Below are the code and all the weights of a small trained network. Each question names an input and a target symbol and asks about switching units off, where a switched-off unit gives its printed mean instead of its output.

import numpy as np


def w(rows, s, z=0):
    codes = np.array(rows[::2]) - 128.0
    scale = np.full(codes.shape[1], s)
    scale[-1] = z or s
    return codes * scale


def norm(h):
    return h / np.sqrt((h * h).mean(-1, keepdims=True) + 1e-5)


def f(y):
    return np.maximum(y, 0)


def softmax(a):
    e = np.exp(a - a.max(-1, keepdims=True))
    return e / e.sum(-1, keepdims=True)


def log_softmax(a):
    a = a - a.max(-1, keepdims=True)
    return a - np.log(np.exp(a).sum(-1, keepdims=True))


def net(x, mask):
    ids = ['βγδηπψ'.index(c) for c in x.split()]
    T = len(ids)
    res = E[ids] + P[:T]
    u = 0
    for l in range(2):
        r = norm(res)
        for j in range(3):
            rows = slice(2 * j, 2 * j + 2)
            q, k, v = (r @ M[l][rows].T for M in (Q, K, V))
            z = softmax(np.where(np.tri(T) > 0, q @ k.T / 2**0.5, -1e9)) @ v
            o = O[l][rows]
            res = res + np.where(mask[u + j], z, o[:, -1]) @ o[:, :-1]
        u += 3
        y = f(norm(res) @ A[l][:, :-1].T + A[l][:, -1])
        res = res + np.where(mask[u : u + 8], y, B[l][:, -1]) @ B[l][:, :-1]
        u += 8
    return log_softmax(norm(res)[-1] @ U[:, :-1].T + U[:, -1])


Q, K, V, O, A, B = {}, {}, {}, {}, {}, {}
E = w([
[94,154,120,75,126,8,62,165],'β',
[134,173,128,52,160,86,70,141],'γ',
[136,129,200,4,251,139,127,113],'δ',
[242,51,168,73,169,4,202,104],'η',
[117,156,227,152,47,133,173,177],'π',
[155,135,94,152,199,98,162,15],'ψ',
],0.0027)
P = w([
[80,117,45,88,211,149,255,189],'0',
[106,97,120,188,172,148,57,176],'1',
[75,126,103,77,182,134,167,126],'2',
[134,118,147,175,137,132,52,163],'3',
[98,149,117,71,147,105,149,107],'4',
[154,149,157,157,99,117,67,156],'5',
[111,181,125,85,104,95,153,107],'6',
[160,171,181,141,76,109,91,209],'7',
[100,182,126,55,80,78,144,109],'8',
],0.0033)
Q[0] = w([
[78,104,111,111,45,218,243,93],'L0H1',
[75,15,88,207,107,253,100,249],'L0H1',
[41,110,11,118,112,159,246,41],'L0H2',
[36,177,110,65,119,51,72,59],'L0H2',
[193,111,196,104,129,106,104,217],'L0H3',
[198,127,254,164,153,66,45,185],'L0H3',
],0.0045)
K[0] = w([
[41,199,49,182,149,98,97,192],'L0H1',
[67,54,95,134,177,224,135,114],'L0H1',
[99,42,35,74,225,180,94,141],'L0H2',
[187,130,95,153,161,87,115,2],'L0H2',
[119,168,76,187,144,149,141,34],'L0H3',
[164,201,73,194,105,49,116,12],'L0H3',
],0.0053)
V[0] = w([
[16,13,76,223,15,1,127,100],'L0H1',
[168,200,30,209,117,74,187,27],'L0H1',
[133,216,84,223,119,209,173,54],'L0H2',
[85,243,222,147,33,224,124,168],'L0H2',
[136,223,94,193,142,103,137,44],'L0H3',
[182,3,75,69,229,172,130,191],'L0H3',
],0.0024)
O[0] = w([
[35,117,228,42,223,54,67,34,44],'L0H1',
[52,18,133,114,114,174,42,29,113],'L0H1',
[190,170,249,188,198,33,72,219,70],'L0H2',
[74,145,54,126,241,28,173,130,3],'L0H2',
[107,24,163,240,155,194,77,107,161],'L0H3',
[22,82,59,141,50,3,221,82,237],'L0H3',
],0.0024,0.002)
A[0] = w([
[107,122,112,153,66,130,73,188,167],'L0N1',
[140,89,113,147,107,126,73,113,252],'L0N2',
[139,101,104,100,147,159,164,106,83],'L0N3',
[128,131,186,88,105,107,156,206,108],'L0N4',
[121,197,145,117,112,115,75,213,167],'L0N5',
[119,127,88,82,122,176,99,90,210],'L0N6',
[114,142,136,96,153,130,109,116,53],'L0N7',
[191,72,145,254,190,142,28,127,74],'L0N8',
],0.0047,0.0018)
B[0] = w([
[70,120,80,139,156,132,173,139,209],'L0N1',
[77,133,144,160,121,208,79,101,211],'L0N2',
[138,70,112,143,71,119,96,68,174],'L0N3',
[160,151,119,171,122,163,80,41,238],'L0N4',
[109,78,32,62,141,90,139,97,242],'L0N5',
[147,92,88,179,136,118,148,131,199],'L0N6',
[100,164,81,137,100,180,128,151,142],'L0N7',
[20,241,253,151,117,225,122,214,255],'L0N8',
],0.0041,0.0029)
Q[1] = w([
[158,164,201,85,6,153,183,96],'L1H1',
[129,163,147,93,84,204,237,61],'L1H1',
[106,101,123,101,76,4,164,163],'L1H2',
[140,29,220,224,173,233,125,204],'L1H2',
[234,128,193,42,109,185,194,13],'L1H3',
[61,127,191,31,48,239,146,177],'L1H3',
],0.0041)
K[1] = w([
[44,149,154,163,194,191,29,196],'L1H1',
[57,117,202,231,128,169,85,200],'L1H1',
[28,108,172,124,159,68,63,249],'L1H2',
[137,118,80,204,150,216,216,150],'L1H2',
[113,145,191,3,229,191,31,117],'L1H3',
[172,38,46,32,252,60,208,109],'L1H3',
],0.0041)
V[1] = w([
[113,121,116,230,128,177,163,61],'L1H1',
[179,55,167,85,194,179,151,161],'L1H1',
[160,119,196,101,42,75,111,167],'L1H2',
[93,77,133,194,169,64,27,149],'L1H2',
[59,129,126,179,25,56,252,103],'L1H3',
[197,155,196,125,203,58,135,100],'L1H3',
],0.003)
O[1] = w([
[140,163,206,123,131,168,143,202,196],'L1H1',
[181,116,119,131,183,106,158,119,89],'L1H1',
[167,98,138,126,185,105,162,83,48],'L1H2',
[178,172,73,107,119,58,177,144,70],'L1H2',
[166,149,254,148,155,106,29,147,255],'L1H3',
[102,92,156,124,81,136,153,49,36],'L1H3',
],0.004,0.0034)
A[1] = w([
[207,35,151,171,51,124,125,148,1],'L1N1',
[177,105,56,49,69,166,100,177,30],'L1N2',
[206,96,211,91,84,149,207,98,34],'L1N3',
[109,131,83,156,176,7,82,226,51],'L1N4',
[169,87,164,101,147,148,242,76,138],'L1N5',
[85,133,138,33,125,238,254,107,4],'L1N6',
[83,87,114,158,136,162,59,13,128],'L1N7',
[121,80,91,61,102,108,172,82,35],'L1N8',
],0.0037,0.0014)
B[1] = w([
[216,111,64,197,135,94,119,22,173],'L1N1',
[164,186,70,146,57,171,158,163,207],'L1N2',
[88,66,135,32,34,184,96,166,191],'L1N3',
[210,124,222,84,169,98,209,40,250],'L1N4',
[30,116,131,58,120,161,132,197,185],'L1N5',
[48,171,101,174,177,69,167,3,186],'L1N6',
[229,74,100,213,82,128,118,84,221],'L1N7',
[146,132,206,72,151,135,87,178,179],'L1N8',
],0.0041,0.002)
U = w([
[217,196,225,55,224,7,183,74,127],'β',
[218,219,5,120,88,199,185,242,43],'γ',
[12,128,37,117,168,159,241,81,173],'δ',
[73,2,159,18,71,143,143,148,5],'η',
[49,237,236,140,114,181,17,200,221],'π',
[237,33,80,244,68,143,55,31,168],'ψ',
],0.005,0.002)

Each question gives the input, a string of symbols that net reads in full, and the target symbol t.
The units are the heads (2 rows each of Q, K, V and O) and the neurons (one row each of A and B). Each row of codes is followed by its name. A weight is (code - 128) times the scale printed after its matrix; where a second scale follows, it is the last column's (O, A, B and U).
mask holds one flag per unit, layer by layer, with each layer's heads first. A switched-off unit (its flag False) gives its mean, the last column of its rows in O or B, instead of its output. The means were averaged over made-up inputs and are rounded, as every weight is.
A unit's drop is (log p(t) with every unit on - log p(t) with that unit switched off) / (log p(t) with every unit on - log p(t) with every unit switched off).
k most important neurons: the k neurons with the biggest drops, biggest first
top k neurons in layer l: the k neurons of layer l with the biggest drops, biggest first
heads that matter: for each layer, one digit per head in row order, 1 if its drop is at least 0.15 and else 0, layers parted by /
input π ψ ψ δ ψ γ β η, target ψ: most important neuron	L0N8
input γ ψ ψ γ γ π ψ ψ δ, target δ: top 3 neurons in layer 0	L0N8, L0N2, L0N3
input ψ π π ψ π, target ψ: 4 most important neurons	L0N4, L0N8, L1N7, L0N5
input ψ β η γ, target ψ: heads that matter	011 / 000
input γ β η β, target ψ: 2 most important neurons	L0N8, L0N2
input ψ π δ, target δ: heads that matter	000 / 001
input ψ β π γ γ β ψ, target β: top 4 neurons in layer 0	L0N8, L0N2, L0N4, L0N6
input γ β π δ ψ ψ δ, target ψ: 2 most important neurons	L0N8, L1N7
input ψ δ δ η η β δ η δ, target η: 4 most important neurons	L0N8, L1N3, L0N2, L0N1
input β γ δ γ ψ β δ β, target γ: heads that matter	100 / 000
input β η η β β, target β: top 3 neurons in layer 1	L1N4, L1N3, L1N5
input ψ ψ γ γ π γ γ γ π, target γ: 2 most important neurons	L0N8, L0N5
input β π π ψ π, target ψ: 4 most important neurons	L0N4, L0N8, L1N7, L0N5
input ψ η ψ, target η: 3 most important neurons	L0N8, L0N4, L0N2
input η ψ ψ δ δ β η π, target β: 4 most important neurons	L0N8, L1N4, L0N5, L0N2
input ψ β ψ, target β: top 4 neurons in layer 0	L0N2, L0N4, L0N8, L0N6
input ψ ψ ψ δ β γ, target γ: heads that matter	110 / 000
input ψ π ψ γ π π δ γ ψ, target γ: heads that matter	101 / 001
input ψ β π δ π, target δ: 2 most important neurons	L1N6, L0N6
input δ ψ ψ ψ ψ π π β, target β: heads that matter	010 / 000
input π π ψ β ψ η β β, target ψ: top 4 neurons in layer 0	L0N8, L0N4, L0N2, L0N5
input β ψ π π ψ η ψ δ ψ, target δ: top 3 neurons in layer 0	L0N5, L0N4, L0N3
input ψ π ψ π η δ, target β: top neuron in layer 1	L1N4
input η ψ η π ψ δ ψ, target δ: 2 most important neurons	L1N6, L0N4
